Each row has a class, written after it.
[  54  -86  -79  -26  -93  236  -17   48   88   75  152  -45  -97  -79
  -33 -148  129 -232   99 -169  248 -205 -185 -180 -237 -184  -96  231
   50 -250  -50  126  -50 -149  212 -124 -100 -174 -176 -304  269  204]  nakav
[-108  124  358  -10  152  -77  -21 -282   35  -59  302  -74  -19   70
  220 -329   46  332 -333   76 -101 -131   -8   24   73  263  250 -198
  152   25  -74  153 -126  -44  116   97  -44 -140  -24 -525  -19  131]  zas
[ -74  123  246  -67  166   -8 -109 -302   89 -157  318 -113  -41  135
  228 -352   72  254 -256  -16  -86 -182  -15   -3   13  191  163 -123
  163   14  -79  121 -110   24   82   11 -114 -163  -45 -517  -47  101]  Luma
[ -12  107  483  175  203 -166  111 -390   48 -344  144 -138  -70  317
  118  364  -65   37   -9  -37 -128  283  -31  -54   32   55  -43  338
   12  -50   56    8  -52  349   58 -326  -88  172  -42  102  -73 -123]  Gume
[  91 -115   88  223 -113  334   42  -31  118   -8  -39  -59 -114   60
 -106   83  218  -67   42 -229   11  139 -110  -17 -202  -51 -264  262
   46  -87   35  129 -154  149  327  -30   60 -117 -167   26  173  115]  zufig
[-181  209  247  -34  189 -123 -146 -330   96  -24  311  -42  -21  195
  259 -363   -5  261 -269   57 -141 -136  -29  -50   19  180  348 -198
  174   81  -48   95 -148  -29  105  -14 -141 -156  -20 -568  -62   56]  Luma
[ -77 -317  -78 -232   64 -181   34  -15  195  -33  -80   64   38  -68
  183 -208  408   -9  -95   -3   22 -306 -327 -589 -379 -103  182  323
  492   20   13  -28  -41 -129 -126 -192 -425 -293 -245 -625  337  185]  rif
[-121  155  344  -16   78  -68 -157 -231    6 -113  217  -80  -66  184
  299 -310   18  224 -251  142  -62 -173   25   19   65  148  230 -177
  120   36  -81   97  -99  -76  109   66  -74 -161  -43 -557 -119   75]  zas
[ 239  170  668  209  165   87  -46 -366  -83 -585  -26 -259 -185  538
  268  204  -68   29 -128   43 -280  138   75   31  -38   82   -3  218
   88 -163   27  -71  112  380  298 -278  -26    4 -176 -216  -36 -106]  nakav
[ -58  255  375  138  222   41  -14 -518   53 -502   -6 -140 -135  592
  109  185 -234  -82 -204  119 -280  143  118   62   97   80 -141  250
  -54   24  145   35   58  269   96 -281   43   49 -123 -174  -49  -64]  fav
[-169  173  400   22  156  -61 -163 -266   34 -132  315 -100  -28   65
  203 -253   40  243 -273  105  -86 -169   43   51   18  127  301 -227
  176  -33 -107  178 -122    6   85   93 -120 -199  -44 -578 -101  130]  dodiz
[-143  -39 -154 -403 -168 -142  303    5 -337  432 -337  532  -19  113
 -167  243   95 -328   29  167  -37 -241 -254 -140 -282 -279  267   87
 -173  110    7 -536  -35   49   71 -209  121 -216  314 -270  132 -124]  nakav
[ -52  145  383 -378  353   47 -442  -30  288 -253  -92   47   90 -448
  333 -202  225  346  -38  -43 -320    3  153 -366 -368  206 -311   35
  171  350 -337  300 -375  794 -119 -155  -50 -278  -67 -459  374  147]  Gume
[ -89 -101 -125 -148 -515 -378  308  -38  144   93   54 -227 -100  -86
  106 -181  262  -19  -42   28 -443  161 -120  -86 -150   33  173  268
   17  -64  157    1 -574   88 -195   75  -36 -250 -266   35  474  304]  dodiz
[  20  -92  -44  -23  -58  112   13  114  134  167   80  -46  -16   24
   61   51  317  -72   -8 -280  198   54 -305   -7 -145  -37   -2  175
  102  -10   29   10  -68  -32  266  116  -42 -104  -12   69   47  253]  fav
[ 132 -446 -381 -234  224 -323  206 -196   54  473  -53  534  -48 -221
  276  151  503  -67  217   48  357 -226 -397 -235 -167 -326  -80  164
  229  208 -237 -319  -26   15   32 -107 -151  218  150  187   32 -115]  fav
[ 152   86  365  217  262  -41    4 -213   47 -339  186 -157  -81  417
  212  183  -96  228 -188  173  -87  190  -33   12   56   98    0  274
  -88  -40   36  -62  -24  187  120 -418 -158  174  -62   49   17  -24]  fav
[  -3 -131 -486   75   95  -70 -652 -260 -100  103  -77 -447  123 -572
  -12   55  178 -273  237   -2   63 -279   20  -86  121   33 -309  465
 -198 -559 -359 -179  -51   60   28  176 -148 -639    6 -303 -476   55]  fav
[ 447  -38  128   43  193 -264   20 -236 -206  148 -519  317   23  -13
 -179  249  332   18  200  241  205 -166 -108  -97 -207 -146  165  103
  -38  389   42 -202   35 -303   66 -191  -67   60  351  153 -142 -343]  fav
[ -84  -99 -176   92 -372  100 -165  185   17  220  243  -41   34    1
   29    0  161 -311   56 -218  281  -58 -115 -122   -6 -157 -137  196
 -124 -184  -96   80  -98 -117   81  206 -157 -159  217  -53  -93  209]  fav
[ -78  123  271   44  163    0 -117 -313   54 -107  256  -93  -17  120
  206 -352   99  140 -288   84  -61 -225  -37  -59   -7  165  172 -180
  135    9  -72  109 -184  -46   66   42 -140 -188  -43 -553  -67  150]  Gume
[  87  -75  -63   16 -224  190 -122  105  102  104   49  -58  -52  149
   -3 -106  210 -178   34  -95  243   -4 -213  -85 -360 -240 -186  153
   39   64  107   79  -51  -99  166  158   -5  -58  -99  150   43  167]  zas
[-134  184  313   64  170   -2 -207 -197   60  -48  249 -102   -4  142
  235 -288    0  251 -243   80 -112  -94   19  -12   24  138  242 -164
  211   39  -61  140 -165  -12   40   45 -114 -120  -71 -465  -62   95]  Tude
[-118  150  433  114  180  -36 -190 -220   52 -113  209  -46  -67  102
  254 -291   84  219 -233   38  -50 -199  -33  -53  -22  144  253 -161
  149   54  -81  173 -132    8   96   40 -177 -167  -38 -531  -62   79]  fav
[-152  -25    5  234  -97  281 -278  -19  126  -31   26 -112   75  -79
  -63   13  226 -362   92 -199  118  143 -143   39 -306  -40 -451   70
   77  -75  -36  230   91  109  147  127    8 -111    3  120   45  213]  rif
[-197  152  333   76  181  -30  -96 -265   22 -151  299 -118  -22  118
  186 -220   27  280 -268  119  -62 -168  -18  -17   43  135  244 -161
  139  -14  -46  156 -110  -46   82   49 -109 -131   -9 -485  -62  183]  Luma
[ -31   -7  -35  191 -118  140 -213   97  196  227   49 -268  -47   50
   23  -94  163 -106  -37 -161   61  155 -128 -135 -275  -31  -74   98
  220  -57   86   75 -105   -8  167  135  -27 -175 -176  -72  -33  290]  Gume
[ 264   18  474   61  318  -71   22 -178  145 -443  101 -317 -161  348
  277  179   32  332  -66   72 -172   60   51   18   12   66   71  162
   81  111    4 -101  115  304  215 -230  -67  -58 -177 -112  -88 -105]  Luma
[  39 -176 -335  -81 -279  206  -59    2  215  -74  -12 -338  -86   73
   71  -91  137 -252   53 -221   89   23   45   44 -177   56 -352  102
    1  -39   54   26 -100   81  409  200   78 -242  -32 -141  -36  195]  nakav
[-124  174  240    3  190  -19 -139 -285   28  -18  199  -79  -51  161
  201 -322   16  246 -283   99 -104 -197   27   38   31  111  235 -185
  131  120  -56  140 -149  -36  169   89  -66 -183    8 -569 -141  160]  Luma
[ -72 -109  104 -130  308 -101  -76 -203  191 -158   77  197  103 -533
  -46 -198   85   84   46  -71   -8 -159   67 -357 -155  -88  125  195
   32  -17 -224  412 -330  223 -429 -150 -192 -164 -176 -394  553  194]  zufig
[-119 -134  -22   -1 -323   77  -80  111  137  -26  118 -107   74  -80
  -42   34  135 -416  170 -246   77   32  -64  -79 -248 -141 -239   65
   15  -96   17   47   41  134  181  167  -50 -193  -41 -155  177  130]  zas
[-243 -165 -220 -245  306   58  124 -389  -24  372  -75  -41   21 -525
 -242   97 -216 -241    4  -86   32 -215   42   36  204  149 -177  191
  175 -218 -154  -93  190  173 -145  240   62 -173  -29 -187  252   -5]  fav
[-112  120  329   40  172  -77 -164 -264   65 -103  240 -109  -10  177
  274 -342   94  204 -257   91 -114 -191  -35    2   46   96  204 -176
  201  105  -62  139 -159  -38   78   32 -110 -155  -53 -439  -40  126]  nakav
[ 247   75  640  121  348   72  211 -216  -12 -511  -84 -109 -107  366
   69  286 -121   33 -246   84 -246  170  -18   63  -17  -86   68  168
  -83   56   78 -170  139  180  140 -261  -26  195 -185  144  181   62]  Tude
[-103  130  285   79  160  -70 -129 -243   80 -152  268 -148  -66  140
  242 -313  146  178 -271   92  -97 -170  -19  -61  -38  136  302 -198
  233   87   -9  110 -162   20   83  -13 -118 -225   -5 -607  -25  113]  Tude
[ 105  166  245  113  230   68  138 -340  133 -394  262 -311  -71  534
  195   93   46 -156 -182   84 -157   71  -70   70   11  -66 -199  258
   73 -137   37   -5  -43  274  122 -308 -101   -5 -134  -19   67   77]  rif
[ 129  226  458  274  354 -164  105 -206  -50 -609 -156 -232    5  518
  124  316  -72  186   56  281 -286  278   76  -20  178 -154   20  190
    0  128   91  -32   15  228   62 -406  -65  170 -156  137   68 -159]  Gume
[-129 -190    4 -107 -310   74 -113  127  167  141  107   -4  142  -28
   -7   72  117 -401   61 -244  119   47  -93   26  -24  -68 -294  -14
   46  -60  -97  -77  -35  212  159  216  -40 -216 -155  -71   92   30]  zas
[ -30 -136   94  110 -134  149 -191  258   34  113   39  -71   33  -93
   37  165   69 -274  130 -196  175   95 -109  -29 -122 -231 -120   89
  -10  -37 -103  -26   51  -22  124  167 -164   15  -70  136  147  -84]  zufig
[ -55 -184 -147   23   47   11  -24  -77  196   27   44 -136  124 -174
  -42   37  191 -428  100 -190  162  -61 -136   26   23  -45 -253  118
   90   -4  -62  129  109  129  278  141 -103 -242    0  -47  133  -22]  rif
[ -35  198  478  246  335  115  -72 -268   -9 -378  171 -236  -41  387
   39   79 -131   16 -146   52 -189  120  -73  -45   97  -21   60  343
  -49  -35   13   -2   -6  285  -93 -287 -101 -104  -62   -1  -81  111]  rif
[-100  -13 -101  274 -190  128  -20  284  -48  181   87  -88   58  207
   55  100  224 -235 -170 -226   17  139 -274  -86  -81 -246 -139  153
   -8  -92  109   21 -203   19  272   54   -8   31  124  247    2  215]  nakav
[  10 -143 -113  196   83  126 -194   57   45   -1  -95  -60   79    2
  -31  -50  167 -415  -43 -230  164  -26 -148   35 -220 -387 -273  170
  -53  -23  -23  126  -27   52  319   87 -124  -85  -27   87 -141  106]  zas
[-160 -366 -664 -385  -39   -6  -57 -560   69 -103 -156  -36  -14 -426
  100 -205  301 -759   26 -289  -30 -500 -148 -267   43   56 -217  210
  226 -184   21 -231 -171   32   43   60 -111 -315   67 -445  296  140]  nakav
[   1 -144  -17   57 -102  227  -38  135  104   37  118  -81   10   88
   27    2   68 -288  -15 -212  238   -2 -164   17 -185 -221 -383  148
 -120   32  -11  115   98  144  293  180    1  -37   -5  156  100  197]  Luma
[-148 -480 -600    9   15 -261 -299 -628  124  313  -47 -132   -6 -121
  137 -216   93 -176   84 -185 -192 -111 -143 -243 -193   33 -433  290
   22  204   93 -203 -223  105   63   16   33 -137 -129  -34  -19   26]  rif
[-149  155  291   15   95  -13 -172 -237   44 -112  288 -106  -70  103
  246 -327  115  214 -270   70 -146 -217  -17  -10  -22  202  269 -176
  152   -7  -45  110 -156   15  122   -2  -96 -281  -17 -648  -55  100]  zas
[ 112   89  439  189  326 -152  -52 -329 -108 -371 -254 -115   11  312
   95  119  -78  248 -121   51 -303  218   79   45   74  -23   61  227
  -51  -52  -62  -71   -1  274   90 -189   28   20 -179    9  -77 -101]  nakav
[-169   94  467   16  640   80 -396 -225 -165  -97  -48    1  294 -400
  -16   28  -39   26  283  313  -46 -120 -118   16  184 -333  269  142
  209 -183 -416   76   49   49 -246   81  -30 -293 -202  137  308   28]  rif
[  35  -89 -100  336    4  305    1  -94  217 -100    3 -199   59    9
   35  157  268 -324  200 -316  -56  105  -49    5  -39  -21 -355  214
  151 -269   40   30 -192  184  161  -73  -21  -40 -127   27  313  108]  zufig
[ 210  160  452   82  386  -15   42 -377  -21 -474  -13  -78   22  439
  104   65   29   41 -216  -96 -293  138  -39  125  -55 -110  -54  217
   38   21   56   69  -34  203   95 -183   48  107 -141  151 -105  -55]  fav
[   9 -193   15  104  -58   34   71  137  126   33    4   61  108  -57
  -28  163  215 -325   23 -204  130  109 -228  -34  -23 -147 -166   33
  144  -17   35  -48  150   66  216  116  -71  101 -125  148  272 -102]  Gume
[ 172  138  405   63  280   96   19 -299  125 -356   60 -320 -140  279
  147  269 -112  -70 -120   31 -156   94   67   26   11   74    1  241
  -92   -7  -19   22 -150  363  166 -127  -94 -127 -140   -3 -172  101]  rif
[ 214  118  559   17  155   54  162 -188   51 -451   54 -170 -118  407
  171  147 -101  139  -75  153 -145  175   92   50  180   68   79  263
   53   96  -23   78  -52  117   37 -285  -86   63 -117  -43  149  -20]  nakav
[ -93  -68    1   68 -316  -65 -190   76  105  -20  199 -113   65  -48
   51   22  363  -74  131 -267   55  125  -84    4 -230 -122 -236  150
   97 -195  -93  143   72   74  139   96 -122 -120   79  -16   25   29]  dodiz
[-231  -89   20  258  -84  230 -101   79   67  -44   89 -144   55    7
   36  266   -1 -311  358 -111  219   92  -52   65   -5 -224 -188  155
   63 -269  -68   44   73   26  200  111  -69  -26  -57   84   47   35]  dodiz
[-112  186  382  -17  220  -35 -208 -228   56  -63  369  -99  -12   93
  240 -305   17  268 -305   95  -31 -256    0   -6   59   90  329 -214
  124    9 -150  168 -105  -36   95  144 -156 -228  -54 -594 -142  151]  Luma
[  40 -170  -55   25 -124  129  -74  205   29   47 -186   19   74 -279
  -38  144  281  -76  232 -300  127  134  -37   79  -92 -128 -218   94
  -34 -109 -157  122  -10 -154  233  151  114  -56   75  322   67  -76]  zas
[-118  174  446   19  174  -84  -99 -322   -4 -113  373  -62  -38  117
  244 -307   76  323 -246   90 -109 -178  -55   -6    8  144  268 -162
  136   96  -86  141 -147  -59   60   33 -103  -98  -20 -572  -24  101]  Luma
[ 107  248  355  193  273  222 -132 -402    4 -390   -2 -301 -138  344
   48  206 -231   53   55  -20 -231  125  105   75   17   55 -263  295
  -59 -165  -20  117  156  333  213 -212  -42  -36 -220   56 -170   37]  Luma
[ 233  134  522  178  400  -50 -119 -136   44 -157  -74   20  -23  372
  170  238 -119   59 -144   23  -79   17   -3  107   -7 -158  132  271
 -182   97   39   82   59  186  284 -301  -67   25 -110  -33 -118   32]  zas
[ 183  126  524  -51  335  -20   61 -301   55 -489   30 -215  -81  484
  251   61  -77  240 -122  -19 -208  228   29    4   58  -32  -66  273
   28  134  -82  -22  -61  327  165 -328 -103   48 -168   41    5   -8]  dodiz
[ -70 -120    2  197 -136  110  127  145  134   47   71    1   18  -32
  -87  150  290 -123  -74 -353   20  172 -176 -114 -174 -182 -176  110
    2 -215    0  -40 -187   86  102   -7  -33   50  -42  221  159  166]  Tude
[-113 -156 -166  261 -265   64   -7   39   -2  -31   56  -61  147  -25
  -74  227   98 -319  136  -43   59  191  -35   64   26 -176 -243  104
   16 -242   26  130  -70  -37   99  180  -40   77  -95  155  105  105]  zas
[-183  175  341  116  230  -34 -167 -308   13 -101  243 -110   -8  176
  215 -321   22  270 -247  145 -114 -120  -30   24   17  142  257 -198
  214   47  -33  130 -104    1   47   50  -75 -145  -77 -478  -54  159]  zufig
[-159  122  335   24  106  -29 -119 -218   38  -70  226  -91  -29  140
  225 -270   16  267 -253   83 -118  -65  -11    0   13  189  277 -175
  172   43  -65   87 -151  -52  121   59  -65 -127  -33 -469  -48  150]  nakav
[  15  -72 -123  150 -141   82   41  100   22   73  -66 -108   -4  -72
  -46  272   19 -212   58  -61  121  151   50   48  160  -79 -286   92
    9  -29   50  106 -125  -13  150   14  -19  184   -1  235  222  -11]  dodiz
[ 157  153  422  155  276  -87   32 -453   49 -560   31 -248  -48  478
  138  285   16   92  -76   47 -237  164   28   23  -79    1 -107  350
  -11  -27  121   15  -42  315   99 -285  -75   81 -110    3  -86   34]  fav
[  75 -115   58  -43  -64  -86   96    6  261   95  197  -28  147  -50
 -100   72  218 -237   -2 -382  138  -12 -171  -32 -282 -137 -217    1
  -10  -87   29  -10 -108  147   69  124  -63   -5 -181  161  120  -60]  Tude
[ -65  275  463   34  213 -121  104 -365  -51 -479  -24 -143  -88  424
   65   90 -136   85 -204   52 -229  194  -48 -100  -14   80  -30  295
   17  -78   72  -39    9  412  171 -429 -133    0 -109 -185  -95   42]  dodiz
[-219  178  366   59  192  -19 -224 -279    2  -31  265  -79  -16  191
  259 -316   -9  196 -255  122  -97 -176  -37   10  114   88  246 -165
  137   62 -111   93 -173  -90   71   26 -106 -160   -8 -453  -98  115]  rif
[ -46  -66   41  -62   27  193 -162 -175  -14   95   55  106  -30 -135
    0  217  157 -194  116 -163  133   -8 -214   85 -181 -196 -187  126
   15 -154 -137   29  112  -58  397  104   42  -24  -96   99    3   51]  dodiz
[  26  -85 -131 -371  276 -284 -416   89  -13  126  205  -81  222 -805
   71 -231  175 -197  -86   74  131 -654 -280 -319  228   67  295   87
 -108 -107 -284 -224  -45  230 -283   34 -648 -508   28 -304  193    2]  zas
[-186  166  402  121  231  -28 -145 -256   81 -108  389 -143   29   70
  205 -279   16  251 -206  149  -25 -138   -3   -5   29  132  195 -180
  210   31  -97  193 -139   31  -26   82 -149 -130  -80 -520  -52  148]  dodiz
[-187   22 -155  275 -227  101 -162   11   29  281 -164  -29   53   16
 -131  176  107 -343  203 -130   90   81  -28  -56   24 -240 -357  211
  -67 -235  -94  106 -106   47   40  163  -12 -150  -92  122  -44    4]  Gume
[ 109  171  523  111  218 -137   -5 -379  -33 -449  -17 -165  -39  442
  109  205 -104  -23 -119   52 -208  177   23    0 -109  -70   22  301
    2  -67   88   31  -44  278    7 -351  -90   47 -141   53  -53  -12]  dodiz
[ 205  183  411  165  267  -33   10 -378   92 -373   73 -229 -114  513
  184  130 -110   76 -136  -24 -223  284   73   29   -5   19 -168  253
   48  -74  -36  158   15  402  243 -345 -120   56 -278  -38  -82  -52]  Gume
[ -29  -79 -140   -3  -83  125 -268  -77   55  163 -123    6   37   69
   67  -69  197 -223   56 -292  145   -8 -187 -113 -359  -30 -125   97
   50  -42  -57   65  -43  200  445  112  -93 -326   -7 -174 -153  116]  Tude
